Below is a small trained network, with its code and all its weights. Each question gives an input and a class and asks what happens when units are switched off, that is, made to give their printed mean instead of their output.

import numpy as np


def w(rows, s, z=0):
    codes = np.array(rows[::2]) - 128.0
    scale = np.full(codes.shape[1], s)
    scale[-1] = z or s
    return codes * scale


def f(y):
    return np.maximum(y, 0)


def log_softmax(a):
    a = a - a.max(-1, keepdims=True)
    return a - np.log(np.exp(a).sum(-1, keepdims=True))


def net(x, mask):
    res = np.array(x, float).reshape(1, 5) / 4 @ E
    y = f(res @ A[0][:, :-1].T + A[0][:, -1])
    res = res + np.where(mask, y, B[0][:, -1]) @ B[0][:, :-1]
    return log_softmax(res[-1] @ U[:, :-1].T + U[:, -1])


A, B = {}, {}
E = w([
[113,114,254,164,121,67,114],'x0',
[151,99,128,82,162,97,165],'x1',
[189,177,173,84,104,118,164],'x2',
[180,198,141,182,192,188,129],'x3',
[137,78,133,162,137,187,199],'x4',
],0.0093)
A[0] = w([
[96,151,121,114,67,132,80,122],'neuron 0',
[65,97,170,180,142,92,75,216],'neuron 1',
[176,113,195,141,119,131,234,162],'neuron 2',
[110,84,127,161,212,138,152,113],'neuron 3',
[187,131,111,120,162,161,214,234],'neuron 4',
[58,65,98,94,73,134,158,135],'neuron 5',
[139,221,136,71,55,94,61,252],'neuron 6',
[135,98,45,71,149,152,181,151],'neuron 7',
[42,65,150,160,152,79,75,189],'neuron 8',
[139,181,144,152,117,130,43,190],'neuron 9',
[250,238,132,147,203,151,123,207],'neuron 10',
[122,104,154,68,113,56,138,123],'neuron 11',
[174,170,146,65,140,63,125,147],'neuron 12',
[225,188,117,138,224,153,125,218],'neuron 13',
[197,205,111,148,181,186,114,177],'neuron 14',
[173,160,149,63,147,67,132,140],'neuron 15',
[118,122,254,129,81,29,110,122],'neuron 16',
[106,77,116,35,106,36,153,115],'neuron 17',
[172,108,193,140,125,134,228,172],'neuron 18',
],0.0079,0.0032)
B[0] = w([
[88,137,96,136,113,84,93,167],'neuron 0',
[99,136,98,207,144,116,92,212],'neuron 1',
[118,116,149,142,69,178,167,202],'neuron 2',
[80,159,112,130,99,106,116,166],'neuron 3',
[127,134,126,128,93,170,188,220],'neuron 4',
[132,100,87,118,167,120,107,199],'neuron 5',
[89,199,124,126,132,56,103,230],'neuron 6',
[140,101,82,105,125,159,163,211],'neuron 7',
[95,123,97,156,142,82,62,217],'neuron 8',
[129,153,144,177,157,78,92,186],'neuron 9',
[137,255,203,145,122,116,137,254],'neuron 10',
[170,113,144,138,163,146,135,190],'neuron 11',
[156,175,159,99,141,96,161,190],'neuron 12',
[135,197,172,146,116,132,154,236],'neuron 13',
[156,198,181,172,135,130,144,222],'neuron 14',
[183,160,171,90,143,105,173,186],'neuron 15',
[145,144,119,226,173,158,147,253],'neuron 16',
[174,90,133,85,170,105,114,213],'neuron 17',
[113,115,141,146,75,175,158,201],'neuron 18',
],0.012,0.0085)
U = w([
[168,88,161,95,94,155,159,4],'0',
[159,165,177,147,180,92,109,93],'1',
[154,94,92,163,159,190,150,160],'2',
[7,129,97,161,105,96,64,176],'3',
[127,118,98,52,150,89,121,156],'4',
[135,63,117,84,139,111,77,28],'5',
[122,151,156,123,31,168,167,211],'6',
],0.012,0.0022)

Each question gives the input, the list of numbers given to net, and the class t.
The units are the neurons (one row each of A and B). Each row of codes is followed by its name. A weight is (code - 128) times the scale printed after its matrix; where a second scale follows, it is the last column's (A, B and U).
mask holds one flag per neuron, in row order. A switched-off neuron (its flag False) gives its mean, the last column of its row in B, instead of its output. The means were averaged over made-up inputs and are rounded, as every weight is.
A unit's drop is (log p(t) with every unit on - log p(t) with that unit switched off) / (log p(t) with every unit on - log p(t) with every unit switched off).
The circuit of an input: a set's keep is (log p(t) with only the set's units on - log p(t) with every unit switched off) / (log p(t) with every unit on - log p(t) with every unit switched off). Starting from the 12 units with the biggest drops (on a tie, the unit counted first), units are removed one at a time, each time the one whose removal leaves the highest keep (on an exact tie, the one counted first), for as long as the keep stays at least 0.8.
circuit, biggest first: the units of the circuit, biggest drop first
unit that matters most: the unit with the biggest drop
k most important neurons: the k neurons with the biggest drops, biggest first
drop of u: that unit's drop, to one decimal
input [4,0,-1,-4,2], class 3: circuit, biggest first : [neuron 8; neuron 10]
input [-7,-2,0,1,8], class 6: 2 most important neurons : [neuron 16; neuron 4]
input [-4,4,-6,1,-2], class 3: circuit, biggest first : [neuron 15]
input [6,-4,4,-2,5], class 2: circuit, biggest first : [neuron 16; neuron 10; neuron 6]
input [5,8,2,-6,4], class 2: 2 most important neurons : [neuron 16; neuron 10]
input [-4,-5,-8,2,4], class 3: circuit, biggest first : [neuron 3; neuron 15]
input [5,2,7,4,1], class 6: circuit, biggest first : [neuron 2; neuron 18]
input [-6,-8,-1,-8,6], class 2: 3 most important neurons : [neuron 6; neuron 7; neuron 8]
input [6,-4,3,-4,4], class 2: 3 most important neurons : [neuron 16; neuron 10; neuron 6]
input [-6,3,-5,-7,-6], class 4: drop of neuron 17 : 0.2
input [-2,-1,5,-8,0], class 4: drop of neuron 3 : 0.0
input [-2,4,-3,-5,-2], class 5: drop of neuron 10 : 0.1
input [-4,-1,5,-7,-8], class 4: 2 most important neurons : [neuron 10; neuron 14]
input [-7,5,-8,-4,-1], class 4: unit that matters most : neuron 16
